Here is a tiny trained network, its code and every weight. The questions are about switching its units off for an input and a class, where a switched-off unit gives its printed mean instead of its output.

import numpy as np


def w(rows, s, z=0):
    codes = np.array(rows[::2]) - 128.0
    scale = np.full(codes.shape[1], s)
    scale[-1] = z or s
    return codes * scale


def norm(h):
    return h / np.sqrt((h * h).mean(-1, keepdims=True) + 1e-5)


def f(y):
    return np.maximum(y, 0)


def log_softmax(a):
    a = a - a.max(-1, keepdims=True)
    return a - np.log(np.exp(a).sum(-1, keepdims=True))


def net(x, mask):
    res = np.array(x, float).reshape(1, 6) / 4 @ E
    u = 0
    for l in range(3):
        y = f(norm(res) @ A[l][:, :-1].T + A[l][:, -1])
        res = res + np.where(mask[u : u + 9], y, B[l][:, -1]) @ B[l][:, :-1]
        u += 9
    return log_softmax(norm(res)[-1] @ U[:, :-1].T + U[:, -1])


A, B = {}, {}
E = w([
[122,124,128,125,122,130],'x0',
[157,182,146,138,93,161],'x1',
[120,172,1,120,140,154],'x2',
[248,98,80,88,101,80],'x3',
[161,140,128,147,147,127],'x4',
[137,94,149,95,142,157],'x5',
],0.009)
A[0] = w([
[177,78,126,79,69,171,227],'L0N1',
[118,131,113,129,25,122,163],'L0N2',
[109,113,140,219,221,110,145],'L0N3',
[121,157,1,81,119,145,89],'L0N4',
[132,160,32,68,146,210,7],'L0N5',
[172,75,57,160,147,77,145],'L0N6',
[144,110,42,58,80,133,102],'L0N7',
[182,75,128,106,190,205,127],'L0N8',
[137,121,102,104,224,105,79],'L0N9',
],0.009,0.0019)
B[0] = w([
[112,161,158,122,134,180,211],'L0N1',
[186,205,173,143,87,87,174],'L0N2',
[86,150,82,100,198,69,200],'L0N3',
[225,63,203,204,194,22,253],'L0N4',
[130,94,185,209,117,187,229],'L0N5',
[3,188,113,84,67,160,212],'L0N6',
[122,131,53,119,215,196,220],'L0N7',
[80,152,158,15,176,152,176],'L0N8',
[91,79,118,195,2,66,166],'L0N9',
],0.0058,0.0061)
A[1] = w([
[95,166,126,134,75,98,218],'L1N1',
[78,38,113,116,123,136,74],'L1N2',
[96,206,97,113,69,7,5],'L1N3',
[145,135,93,46,91,153,92],'L1N4',
[92,114,136,14,127,225,47],'L1N5',
[86,141,152,179,195,186,173],'L1N6',
[146,124,88,157,132,174,195],'L1N7',
[96,69,149,128,126,1,77],'L1N8',
[130,61,119,133,214,76,78],'L1N9',
],0.0083,0.0015)
B[1] = w([
[120,171,71,138,200,152,180],'L1N1',
[68,192,3,124,79,63,177],'L1N2',
[173,180,148,54,154,80,188],'L1N3',
[92,50,67,84,93,165,162],'L1N4',
[168,157,129,100,155,136,192],'L1N5',
[160,101,113,56,170,143,254],'L1N6',
[73,76,191,142,128,77,182],'L1N7',
[177,148,99,160,68,19,220],'L1N8',
[85,171,103,73,40,119,209],'L1N9',
],0.006,0.0054)
A[2] = w([
[200,79,109,122,79,103,191],'L2N1',
[112,114,100,63,211,90,146],'L2N2',
[104,118,8,155,163,190,77],'L2N3',
[212,202,192,171,120,228,124],'L2N4',
[237,111,84,79,3,132,130],'L2N5',
[110,19,111,51,156,204,77],'L2N6',
[146,223,82,183,97,60,167],'L2N7',
[147,93,254,87,122,26,62],'L2N8',
[121,79,176,142,81,134,9],'L2N9',
],0.0085,0.0015)
B[2] = w([
[110,114,112,57,215,175,187],'L2N1',
[128,201,150,72,108,168,219],'L2N2',
[165,81,197,254,109,121,203],'L2N3',
[74,147,3,83,76,19,239],'L2N4',
[19,64,83,150,189,168,217],'L2N5',
[193,160,236,128,57,113,189],'L2N6',
[192,109,236,41,59,205,255],'L2N7',
[216,98,99,204,147,109,232],'L2N8',
[123,44,106,158,135,51,141],'L2N9',
],0.0083,0.006)
U = w([
[187,14,121,252,129,71,165],'0',
[85,129,31,83,72,85,80],'1',
[170,137,174,65,123,171,32],'2',
[69,79,119,84,218,226,248],'3',
[140,121,119,86,100,141,129],'4',
],0.011,0.0014)

Each question gives the input, the list of numbers given to net, and the class t.
The units are the neurons (one row each of A and B). Each row of codes is followed by its name. A weight is (code - 128) times the scale printed after its matrix; where a second scale follows, it is the last column's (A, B and U).
mask holds one flag per neuron, layer by layer. A switched-off neuron (its flag False) gives its mean, the last column of its row in B, instead of its output. The means were averaged over made-up inputs and are rounded, as every weight is.
A unit's drop is (log p(t) with every unit on - log p(t) with that unit switched off) / (log p(t) with every unit on - log p(t) with every unit switched off).
The circuit of an input: a set's keep is (log p(t) with only the set's units on - log p(t) with every unit switched off) / (log p(t) with every unit on - log p(t) with every unit switched off). Starting from the 12 units with the biggest drops (on a tie, the unit counted first), units are removed one at a time, each time the one whose removal leaves the highest keep (on an exact tie, the one counted first), for as long as the keep stays at least 0.8.
units of the circuit, in order: the units of the circuit, biggest drop first
top k neurons: the k neurons with the biggest drops, biggest first
top k neurons in layer l: the k neurons of layer l with the biggest drops, biggest first
input [-5,-8,8,-1,-4,2], class 0: units of the circuit, in order => (L2N3)
input [-4,0,-7,8,-6,3], class 3: top 2 neurons => (L2N1 L2N5)
input [-7,5,4,8,8,4], class 3: units of the circuit, in order => (L2N5 L2N1)
input [-2,-4,-1,-1,-2,8], class 2: top 2 neurons in layer 2 => (L2N6 L2N4)
input [4,5,1,8,5,5], class 3: units of the circuit, in order => (L2N5 L2N1)
input [-8,-8,5,-2,-2,8], class 1: units of the circuit, in order => (L0N9 L1N2)
input [-1,7,-6,-2,7,-5], class 1: top 3 neurons in layer 2 => (L2N4 L2N3 L2N6)
input [-3,-3,4,-3,-1,-3], class 0: units of the circuit, in order => (L0N8 L2N4 L2N1)
input [5,8,-2,7,1,8], class 1: units of the circuit, in order => (L2N4 L2N7)
input [3,0,-1,-6,7,7], class 2: units of the circuit, in order => (L2N6 L1N6)
input [6,-5,8,6,-3,-6], class 0: units of the circuit, in order => (L2N3 L0N5)
input [-8,-1,1,-6,-6,7], class 4: top 2 neurons => (L2N6 L2N5)
input [-5,-5,-4,-6,-7,6], class 2: top 4 neurons => (L0N4 L2N4 L2N5 L2N6)
input [5,2,-8,1,-1,3], class 0: units of the circuit, in order => (L2N8)
input [-1,3,4,4,-8,-6], class 2: top 3 neurons => (L2N7 L0N4 L0N2)
input [-8,8,-4,-3,2,-8], class 1: top 2 neurons => (L2N4 L0N4)
input [3,6,-5,-5,-3,-5], class 1: top 2 neurons in layer 0 => (L0N4 L0N6)
input [-2,-2,3,2,-1,4], class 2: top 3 neurons => (L0N7 L0N8 L2N2)
input [0,6,-3,4,6,6], class 1: top 3 neurons => (L2N4 L2N7 L1N6)
input [7,-5,5,1,-6,7], class 2: units of the circuit, in order => (L2N6)
